Where the symbols take the elements:
at | γ ξ λ
j918 | j407 j86 j441
j174 | j536 j153 j537
j439 | j379 j245 j618
j99 | j703 j241 j670
j441 | j122 j326 j541
j870 | j569 j439 j708
j522 | j348 j534 j419
j356 | j790 j245 j570
j715 | j666 j918 j348
j997 | j241 j878 j620
j182 | j122 j99 j532
j670 | j997 j532 j241
j878 | j870 j215 j989
j618 | j824 j623 j755
j925 | j439 j22 j379
j746 | j122 j944 j371
j457 | j407 j441 j205
j241 | j620 j949 j521
j467 | j279 j522 j860
j537 | j179 j60 j715
j708 | j925 j618 j439
j534 | j348 j205 j86
j521 | j878 j22 j949
j407 | j901 j342 j86
j570 | j215 j470 j279
j122 | j441 j99 j111
j703 | j670 j620 j997
j86 | j666 j489 j536
j470 | j522 j666 j348
j623 | j215 j570 j356
j205 | j245 j994 j356
j755 | j500 j521 j623
j215 | j670 j925 j569
j419 | j541 j86 j342
j279 | j342 j348 j470
j994 | j326 j532 j182
j944 | j521 j997 j326
j528 | j153 j489 j441
j22 | j215 j708 j870
j532 | j174 j111 j122
j326 | j182 j746 j371
j901 | j342 j174 j536
j153 | j371 j536 j60
j111 | j944 j670 j99
j620 | j521 j122 j878
j245 | j878 j467 j790
j536 | j537 j441 j528
j666 | j534 j407 j666
j989 | j22 j569 j215
j489 | j918 j419 j407
j949 | j989 j870 j22
j500 | j623 j790 j439
j541 | j489 j179 j326
j824 | j755 j279 j790
j342 | j457 j536 j86
j790 | j570 j860 j467
j371 | j111 j703 j944
j860 | j470 j715 j457
j348 | j489 j489 j666
j379 | j618 j356 j241
j60 | j997 j182 j182
j569 | j708 j379 j824
j179 | j532 j371 j111

The rows follow the links: the fewer symbols apart two elements are, the more alike their rows tend to be.

Each row is also shifted at random along 6 hidden directions that mean nothing.

Each row, then its element:
[  2   3   1  22   1 -10 -12 -23  29   9  32  -6   0   1   0 -18  -1  -3  13  10  21  -8   8  16 -16  15 -12  15   8  -4   3  15  28  12   5  -3  26  12 -22   9  13  17]; element j522
[  5  -9  17  -5   7 -10   3  -1  -6  -1  -4  15   8  -9  -2   4   3   4  10 -11 -12  -8   2   6   8  -3   7 -22  -9  -8   7  -2   6 -16  -3  -5  -7 -10  -2 -14  16  16]; element j618
[  8 -20  -2  24   9  -5  -5  -7  -4  -3 -22  -3 -16  10   4  -4   3  -1   6  -4   4   5  11  11  -4   8  -7  -1   5  -3   4   5 -14  22  -6 -28  -4   3 -22  -8  -3  17]; element j467
[ -2  -6 -21 -26   9  14  -3   7 -10   9  15   2  -5 -13  21   2 -27   4  -7  11  -3  10   1   7  22   2  -9  -9  -4 -10  -6   4 -16  22 -19   4  -3  14   9  -6   4  -8]; element j521
[ -7  10  15  14  -6   0   9 -11   1 -12   1 -13   9  -2   5  14 -11  -8 -10  -4   3 -12  -1 -25  -5   1 -11   5   1  14   8  -6  12 -28  15  27 -13  -4  11  25  -3 -17]; element j532
[  5  -5   2   8  -7  10  -1   5   5   3 -19  -1 -10  11  -3  -2  13   8  17 -15  -1 -17   9   5 -11 -11  -2  23   2  -8   4  12   9  17   8  -9  -4   8 -22  12  -5  10]; element j715
[  3   4  21  12 -12  23  22   2   9  12  53 -16  -8 -24  -3  -1  19   4 -18  17  -4  15 -10  -2 -11 -22  -7   6  -3 -23 -14  10  20 -26  37  -2 -40 -15   9  12  -2 -11]; element j342
[ -1   6   6  -1  -8   8  10  13  20   5  39  -3   1  -1   4   4  21  -2   9  27 -18  11  -9   2  -7 -15  -7  -2  -8 -19  -8  29   9 -13  13  -1 -14  -6   0  -9  -2  -3]; element j419
[ -6   6  -5  -3   6   0  12  18 -11  -3 -29   4   1  -2  13  17   9 -14   1  11 -14   7  -3  -9  -5 -15 -20  -3  -1  -6  23  20  -9  16   4   2   4 -12   4 -18  -2  -5]; element j541
[  5   4 -13  15  -8  -6 -12  -4  26   6  26  -2  -3  21 -10 -22   7  17  12   1   8 -10   7   9  -7  10   9  13   1  -1  -6   4  23   4  -1 -12   7   6 -12  -2  -1  14]; element j470
[  8 -10  -5  18   2  -6  -6  -4  11   4  13   3  -8  13  -5 -19   3  18   2  -5   2   0   3  10   5   7   9 -11  -4  -4  -6  -4   3  -1  -3 -23 -15  -9   1 -15  -2  17]; element j570
[ -5 -11   0 -25  14 -12 -12  -5   0  -9 -28  14 -15 -14  11   7  -4 -24   6   0   1  11   8  17   8   4  -1 -14   2  -2  12   5 -38  33 -29   9  11  19 -23  -5  11  23]; element j870
[ -7   9  -9   4  -1  -3   6  18   1 -14  -2  -6  12   2   5  19  -1 -10  -2  13 -13  10 -16 -23   0 -19  -9  -2   8   1   6   0  -1   2   5  22  -7 -15   9  -9 -25  -5]; element j326
[ -2  -6 -13 -25   9   6 -13 -11   3   1  -4   2 -21 -17  19  -3 -16 -17  -8  10  11  11   7  16   8  11  -6 -13   6  -4   8   6 -29  25 -20  10   3  20 -10   4  16  15]; element j989
[ -4  -3  -5 -15  -8  -6 -16 -11  16   2  18  -5   1 -13   9 -10 -15 -11  -6  18  -3  17  -6   7   4  12   6  -3   2   2 -10  -5  -9 -10 -23  18   8  16 -18   7  -3   5]; element j949
[  3 -15  21  28  15  -1   8  14   3 -10  32  -8  -5 -12 -12   8   5  -4   4  -5  10  11 -17   7   7 -25   4  -4   9 -12 -22 -10  -4  19   8  -4 -26 -12  -2  -3 -20  25]; element j356
[ -5  -7   8   1  -4   1   0   4 -14  -2   2 -11  17  -9   3  15 -25  -1   8  -7  -7  -3 -11 -10   3  -9  -2  15   3   6 -18 -15   4   2 -11  17   5   9  -2  22 -22 -14]; element j670
[  8 -10  13   4  11 -10  -1  -5   1   3  27  10   3  -9  -4   6   1   6   4  -6  -6   2  -7   8  10  -7   0 -21  -8 -12  -4   2   6 -11   3 -11 -16 -12   7 -18  10  19]; element j500
[ -1  13   3  -7  14  -8 -12  -8 -12   0 -14  -4   3  -3 -11  17 -10  -8   1 -28  24 -19  -1  -3   7  -9 -12  23  16   5   5 -16 -17  36   0  13  27  17   4  23  -6  -3]; element j60
[ -4   1 -22 -22 -12  12  -7  20  11  -9  -9   3  -4  -3  -7 -20  -1   2  -2   0   1  11  -2   3   9  -3  33   3   6   2   0 -15   2   6 -19  21   0   4  -1   2  -6  12]; element j22
[ -6   6  14  10  24  16  27  -9   2 -10  39  -7 -22 -13   6  -9  -9 -16 -13  19  51  -6  22  13   0  17 -17 -17   7   4   4  16   2  20  30  -7   0  -1  25  17  35  -7]; element j205
[ -7  29 -14 -14  14   4  13  13  -7   5  11   2   4  -2  -6   0   8 -11  -8  12  17  10  -6  -2   0 -10  -6   8   8   5   8   6  -2  28  13  -1  28  -3  30 -13   3 -17]; element j441
[ -4 -13  -2   5 -16  31  21   4  -8   3   7 -14  -8 -27   9 -19 -20   7 -24   7   8  16  10  -4  -4   2   8  10  11   6  -9 -21  33 -14   7  14 -22  -6   3  28  -6 -11]; element j878

Where do the symbols, taken in turn from left to right, take each start?
Answers are names.
[  6  -6 -14   6  24   2  -3  17  -5  -1  13   5 -17   8  -5   5   2  11   5  -8  12   3  -6  15  22 -17   0 -13   4 -22  -8   2 -29  50  -1 -24 -15  -1  12 -25  -7  22]
λ γ γ ξ => j536
[  1  -6  -8  -8   1   3  -4 -17   2   2  -7   4  -6 -21  -2 -25 -20  -7 -12  -5  24   1  16  15  -2  21  12   0  11   9   6 -21  25   1 -12   7  15   8 -12  16  24  14]
ξ λ γ ξ λ => j356
[ -3   1  15 -10  16  11  20   3  -3  -6  22  14   0 -31 -15 -11  -9  -2   0 -13  30  -9   9  17  11 -11  11  -9   6  -8   4 -11  27  20  10  16   2  -7  20  11  22  16]
ξ ξ ξ γ ξ λ => j666
[  1  10 -10  -5  18  27  28   2  -5   7   2  11 -27   4   6 -25  -2   6   7   1  49 -27  40  27  -2  15 -15   7   2  -2  23  28  16  52  23 -18  29   9  19  14  40  -3]
γ ξ γ γ => j407
[  5  -6   1  14  -5  10   7  10  12   4  10  -1  -9   1   3  -3   7   7  19  -1   1 -10   4   6  -8 -15  -7  14   3 -18   2  16  19  22  10  -3  -7   5 -16   7  -5  12]
ξ ξ λ ξ => j536
[-13   3  15  14  13   0  18   6 -14 -21 -18  -5  -1  -7  -3  20  -4 -21   1  -5  19  -6  -1 -11  -4 -11 -13  10  12  13   8  -4 -14  27  14  17   6  -3   6  16  -7  -2]
ξ λ ξ λ => j670
[ -4   0   1  12  -8   9  11  28   0  -8  18  -7  -2  13 -25 -14  27   7  -1   3  -2  23 -16  -1 -14 -18  29  13   5   4 -25  -7  -1   5  10  -9  -1 -15   2  -8 -27  -5]
ξ ξ λ γ ξ => j670
[  6  19 -10  -5   5  -7 -18  -8   1   7 -12  -3  -1   7 -20   9  10   4  -5 -28  11 -14  -8  -3   5 -11  -5  26   8  -4   3 -13 -13  22   8   7   9  13   1  11  -6   2]
ξ γ ξ ξ λ λ => j824
[ -7  -1  -1   5 -11  -3   4  -2  -8  -7 -18  -6  18   8  12  15 -15   0   0   0 -15  -6  -3 -25  -2   7 -10   2  -2  17   9  -8  13 -30   1  16  -2  -5   5  10 -13 -18]
γ λ γ γ λ => j111
[ -7  -3  14   1  -5   5   3   5  -6  -8  20  -9  18  -2  13  23 -21   1   4   6 -11  -8 -13 -18   8  -7 -11   0  -2   4 -17  -5  -1 -17  -3  19 -13   4   9  12 -19 -15]
λ ξ ξ γ ξ => j997
[ -3   6 -10   5  -4 -17 -12 -25  -1   2 -21  -3  18   4  17   9 -12 -10  -9  11 -13   0   3 -22  -9  25 -18  -7   0  16  23  -3   5 -33  -6   9  10  -2  -2  -3   4 -15]
ξ λ ξ γ ξ => j439
[ -5  -3  -1   7   1  -3   3 -25  -8   1 -16  -3   5 -15  33  12 -27 -17 -11  18 -11   5   8 -19  -6  17 -35 -10   3   8  21  11   9 -27   1  11  -4  -6  -4   2  12 -16]
ξ γ λ γ γ => j870
[  1   1  13   0  -3  -2  -4 -12 -12  17 -11  -3  -4  -8 -19   3  26  -2 -12 -14  -5  13 -12   1 -11 -16   1  22   1  -4  -9  -7  -9   0   8 -13  -3   1 -11   4  -8  -9]
γ λ γ γ λ ξ => j489
[  9 -19  15   7  -4  -5   7   8  -5   1   1   7   9  -9   2  12   6  14   5  -5 -38   6 -12  -6   9 -17   6 -22 -14 -16  -9  -5   9 -37  -3  -9 -40 -20  -2 -20 -11  14]
ξ λ λ λ λ => j708
[ -1  16  -4   2   1   5   6  -8  -3  -1 -11  -7   6  -7  10  10 -14  -3 -14   0   4 -13   4 -21   1   1 -24   5   6   5  24  -1  15 -12  18  22  -4  -9  15  12   4 -13]
λ ξ γ γ γ γ => j521
